(in the rows, 128 means zero)
Each row is followed by its class. Each block has new classes.
[130 134 128 130  85 112 131  96 195 154  97 164 108 151 109  96 170 135
 136 123 122 103 157 139 123 120 155 145 116 112 155 139 148 124  99 125
  78 123 153 127 111 134 155 140 125 102 101 127 110 130 125 109 165 125
  92 120 136 101  98 157 148 148 155 146 133 111 150  96 132 137 122 113
 150 125 137  68 128 125 176 127]
Q
[165 138 131 130 111 103 155 120 164 120 145 137 121  78 122  86 145 153
 109 158 135  92 124 113 106 109 110 138 102 129 141 175 116 135  93 126
  94  88 122 142 139 130 182 154 129 113 109  95  98 145 148 126 135  96
 102 106 126 116 119 129 147 112 126 146 111 114 112 142 104  98 159 158
 150 110 143 132 161 150 202 135]
Q
[108 143 124 116 103 109 144  52 196 152  77 158 122 127 136  82 159 144
 156 138 123  93 161 126 114 100 168 143 114 109  71 149 163 123  95 159
  70 131 144 128  85 119 146 139 133  68  98 116 127 126 153  84 179 119
 101 106 132 101  93 153 137 130 142 124 145 108 152  90 137 167 108  60
 136 113 152  61 146 143 188 134]
H
[129 144 127 123 112 109 154 103 166 142  97 149 130 127 112  88 146 136
 151 151 135  98 147 141 112 115 146 135 125 117 116 154 143 120  97 126
  80 122 137 133 105 126 163 106 132 100 120 121 121 127 151 112 150 117
  91 118 134 112  99 150 133 130 138 141 136 125 147 108 122 140 120  97
 144 118 144  84 141 139 169 135]
H
[133 150 118 132  98 105 143  73 187 134 106 151 109  88 105 102 160 149
 130 156 133 105 137 131 102 112 139 157 125 118 110 153 135 128  95 133
  72 120 138 138 126 133 174 140 113 118  97 104 101 121 145  92 166 116
  87  93 127 104 104 142 142 117 142 145 105 121 125 122 120 125 129 140
 135 108 152 106 146 144 205 125]
Q
[122 154 129 106 118 113 144  76 173 142 106 141 122 106 135  81 151 137
 140 160 133  94 151 128 104 105 144 150 113 120 127 158 146 120  91 153
  35 119 123 120 108 113 161 153 137  77 118 103 111 141 156  96 168 111
  93 104 117 111  81 146 136 124 136 139 120 111 140 117 125 130 124  85
 136 110 152  84 153 148 190 137]
L
[130 150 110 132  95 114 153  73 190 146 110 152 124 108 123  93 160 149
 125 158 122  97 137 154 100 111 149 139 142 109 114 154 133 120  83 121
  73 113 146 140 110 123 167 134 136 111  90 124 106 111 124 100 168 112
  60  80 139 102 101 137 154 113 133 147 109 121 129 112 141 125 136 129
 161 110 159 103 145 132 201 143]
A
[101 154 116 130  94 107 134  30 209 160  81 105 108 115 143 124 168 139
 151 150 126  95 148 148 106 117 156 150 143  98 132 138 149 130 103 150
  64 118 157 132  99 132 161 131 140 115  97 137 105 110 124  83 181 123
  70  87 156  88 121 153 155 127 136 142 103 113 134 102 159 146 108 111
 161 124 151  95 134 132 187 125]
Q
[101 141 120 109 119 107 141  30 179 149 101 137 103  89 145 110 151 142
 152 172 122 119 136 125 102 107 138 158 137  93  79 151 153 136 112 165
  67 131 123 141 101 119 159 157 137  88  95 108 115 115 144  64 184 117
 115  94 121  99  94 140 135 106 136 136 108 112 128 117 144 145 112  94
 129 115 162  99 155 147 184 132]
H
[142 148 121 134 108 120 138 101 157 141 111 152 120 121 116 106 154 146
 118 140 130 110 155 148 109 111 146 139 134 122 119 149 128 120  90 118
  86 121 155 133  91 129 166 120 124 121  95 133 101 124 132 116 158 117
  67  97 161 107 107 128 148 130 140 154 111 123 135 107 126 131 120 140
 151 123 142  99 136 131 190 152]
A
[141 147 122 148 101 117  44 117 183 136  97 158 117 135 116 111 166 152
 122 127 129 113 141 157 113 117 145 148 127 120 140 122 124 111  96 107
  91 114 166 138 114 141 157 121 127 148  99 138  75 112 124 121 156 128
  47 100 159 102 120 155 147 141 138 153 103 120 136 107 138 127 138 150
 176 130 138 108 136 114 181  83]
Q
[164 159 122 127  98 131 175 168 173 124 132 150 146  97 110  60 161 170
 105 169 144  75 131 135  94  94 124 141 137 131 155 167 115 109  48  81
  77  92 144 127 119 118 179 124 126 127 107 111  84 142 147 129 142  99
   4  84 131  89  87 131 149 121 129 164 116 131 122 121  89 116 149 159
 182 113 157 113 156 123 216 160]
Q
[109 149 125 106  88 107 159  82 195 146  95 146 120 102 135  79 158 148
 125 161 130  89 155 126 102 106 153 149 127 107 104 163 149 121  93 129
  74 124 140 133 101 128 164 156 128  98  96 114 107 125 150  93 172 110
  75  94 131  96  87 146 143 122 143 149 127 120 142 112 130 133 109  88
 140 105 160  79 145 138 197 149]
H
[119 146 117 117 105 123 142  94 148 135 116 131 116 104 134 109 144 146
 135 153 134  98 136 117 111 111 122 131 135 119 115 157 130 123 101 130
  91 121 113 126 115 131 146 136 132 117 129 122 115 125 137 109 152 117
  86 101 131 113 104 131 130 120 126 137 126 130 135 122 121 133 121 121
 140 114 152 108 126 133 171 144]
Q
[152 135 129 147  90  95 128  95 200 140  85 183 104 135  76  96 177 148
 118 126 131 125 177 142 116 117 155 158  93 121 130 143 139 118  97 118
  67 111 161 141 119 140 185 124 130 126  86 131 109 133 130 106 166 141
  80 121 144 111 114 165 151 126 163 160 103 112 134  94 129 137 130 154
 175 142 134  87 132 128 191 130]
L
